Below is a small trained network, with its code and all its weights. Each question gives an input and a class and asks what happens when units are switched off, that is, made to give their printed mean instead of their output.

import numpy as np


def w(rows, s, z=0):
    codes = np.array(rows[::2]) - 128.0
    scale = np.full(codes.shape[1], s)
    scale[-1] = z or s
    return codes * scale


def f(y):
    return y / 2 * (1 + np.tanh(0.7978845608 * (y + 0.044715 * y**3)))


def log_softmax(a):
    a = a - a.max(-1, keepdims=True)
    return a - np.log(np.exp(a).sum(-1, keepdims=True))


def net(x, mask):
    res = np.array(x, float).reshape(1, 8) / 4 @ E
    y = f(res @ A[0][:, :-1].T + A[0][:, -1])
    res = res + np.where(mask, y, B[0][:, -1]) @ B[0][:, :-1]
    return log_softmax(res[-1] @ U[:, :-1].T + U[:, -1])


A, B = {}, {}
E = w([
[160,181,87,91,101,103,150,131,138,125,62],'x0',
[128,129,131,191,54,107,123,109,213,143,83],'x1',
[178,172,162,143,147,154,186,203,81,67,120],'x2',
[91,196,188,142,139,77,14,134,140,102,146],'x3',
[98,131,158,197,196,216,120,98,148,3,63],'x4',
[110,122,58,155,156,30,133,167,103,175,73],'x5',
[145,131,153,73,102,123,127,146,117,161,166],'x6',
[103,160,115,173,129,189,144,163,131,111,196],'x7',
],0.0061)
A[0] = w([
[116,160,174,179,131,144,111,204,101,120,255,255],'n1',
[124,127,134,129,128,127,140,139,131,119,132,17],'n2',
[83,136,104,248,129,168,116,112,187,111,107,74],'n3',
[161,144,149,92,135,117,112,91,103,116,138,44],'n4',
[89,153,185,98,170,97,11,118,97,115,133,178],'n5',
[122,99,137,122,162,224,163,101,108,98,172,76],'n6',
[155,215,159,116,73,185,102,83,213,102,131,156],'n7',
[162,161,106,159,159,131,197,184,87,92,15,234],'n8',
],0.014,0.0034)
B[0] = w([
[137,103,64,94,124,121,149,130,134,150,136,249],'n1',
[145,146,138,163,99,143,107,254,131,71,119,119],'n2',
[135,119,153,153,149,98,98,72,123,112,86,201],'n3',
[120,111,119,166,131,118,125,103,148,130,124,140],'n4',
[109,179,74,145,165,116,118,90,124,102,117,214],'n5',
[135,103,117,117,142,200,160,130,127,122,155,200],'n6',
[89,164,133,79,86,111,127,112,122,127,141,212],'n7',
[106,158,56,103,143,112,121,99,130,123,159,228],'n8',
],0.021,0.012)
U = w([
[97,151,36,56,122,104,158,139,107,183,193,251],'0',
[145,156,225,166,144,151,123,236,112,94,122,18],'1',
[106,135,254,99,51,170,132,119,150,107,118,41],'2',
[166,115,195,155,178,195,143,232,85,152,148,5],'3',
[159,162,195,169,131,163,102,236,120,77,118,16],'4',
[165,65,160,139,168,233,158,128,121,73,131,81],'5',
[206,43,153,119,61,55,144,150,156,223,90,155],'6',
[102,178,148,173,173,89,62,87,126,82,68,98],'7',
],0.0063,0.003)

Each question gives the input, the list of numbers given to net, and the class t.
The units are the neurons (one row each of A and B). Each row of codes is followed by its name. A weight is (code - 128) times the scale printed after its matrix; where a second scale follows, it is the last column's (A, B and U).
mask holds one flag per neuron, in row order. A switched-off neuron (its flag False) gives its mean, the last column of its row in B, instead of its output. The means were averaged over made-up inputs and are rounded, as every weight is.
A unit's drop is (log p(t) with every unit on - log p(t) with that unit switched off) / (log p(t) with every unit on - log p(t) with every unit switched off).
The circuit of an input: a set's keep is (log p(t) with only the set's units on - log p(t) with every unit switched off) / (log p(t) with every unit on - log p(t) with every unit switched off). Starting from all 8 units, units are removed one at a time, each time the one whose removal leaves the highest keep (on an exact tie, the one counted first), for as long as the keep stays at least 0.8.
circuit, biggest first: the units of the circuit, biggest drop first
k most important neurons: the k neurons with the biggest drops, biggest first
drop when u is switched off: that unit's drop, to one decimal
input [-7,-5,1,-2,7,-4,4,-1], class 5: circuit, biggest first => n6
input [1,6,-7,1,2,-6,-3,-8], class 7: 3 most important neurons => n3; n1; n6
input [-3,7,7,-1,5,8,-7,-5], class 7: 2 most important neurons => n3; n1
input [0,4,-7,-7,-1,-7,8,1], class 2: circuit, biggest first => n1; n8
input [-7,-7,8,-5,0,-6,2,2], class 5: 3 most important neurons => n6; n7; n5
input [-4,6,1,-7,-3,-4,2,-4], class 6: 4 most important neurons => n8; n5; n6; n7
input [3,5,5,-5,-7,-4,3,-2], class 6: 2 most important neurons => n5; n8
input [-7,-2,-2,-4,-8,3,-2,-3], class 6: 2 most important neurons => n8; n5
input [-2,6,0,4,-6,0,3,-4], class 7: 2 most important neurons => n1; n8
input [-5,3,6,-1,4,2,-6,-1], class 7: 3 most important neurons => n3; n1; n7
input [-6,-8,-8,3,5,-8,-4,-8], class 7: 2 most important neurons => n5; n1
input [7,5,-7,-2,-8,7,7,-7], class 6: 2 most important neurons => n8; n5
input [-1,3,1,-5,8,3,-5,-1], class 7: 2 most important neurons => n3; n1
input [-8,5,7,3,0,5,-8,2], class 7: circuit, biggest first => n3
input [0,-4,1,-8,2,-6,7,-7], class 5: drop when n8 is switched off => 0.0
input [-8,-6,3,-3,5,1,6,4], class 5: drop when n8 is switched off => 0.5
input [-2,2,1,-4,-4,-8,0,-4], class 2: drop when n1 is switched off => 0.4
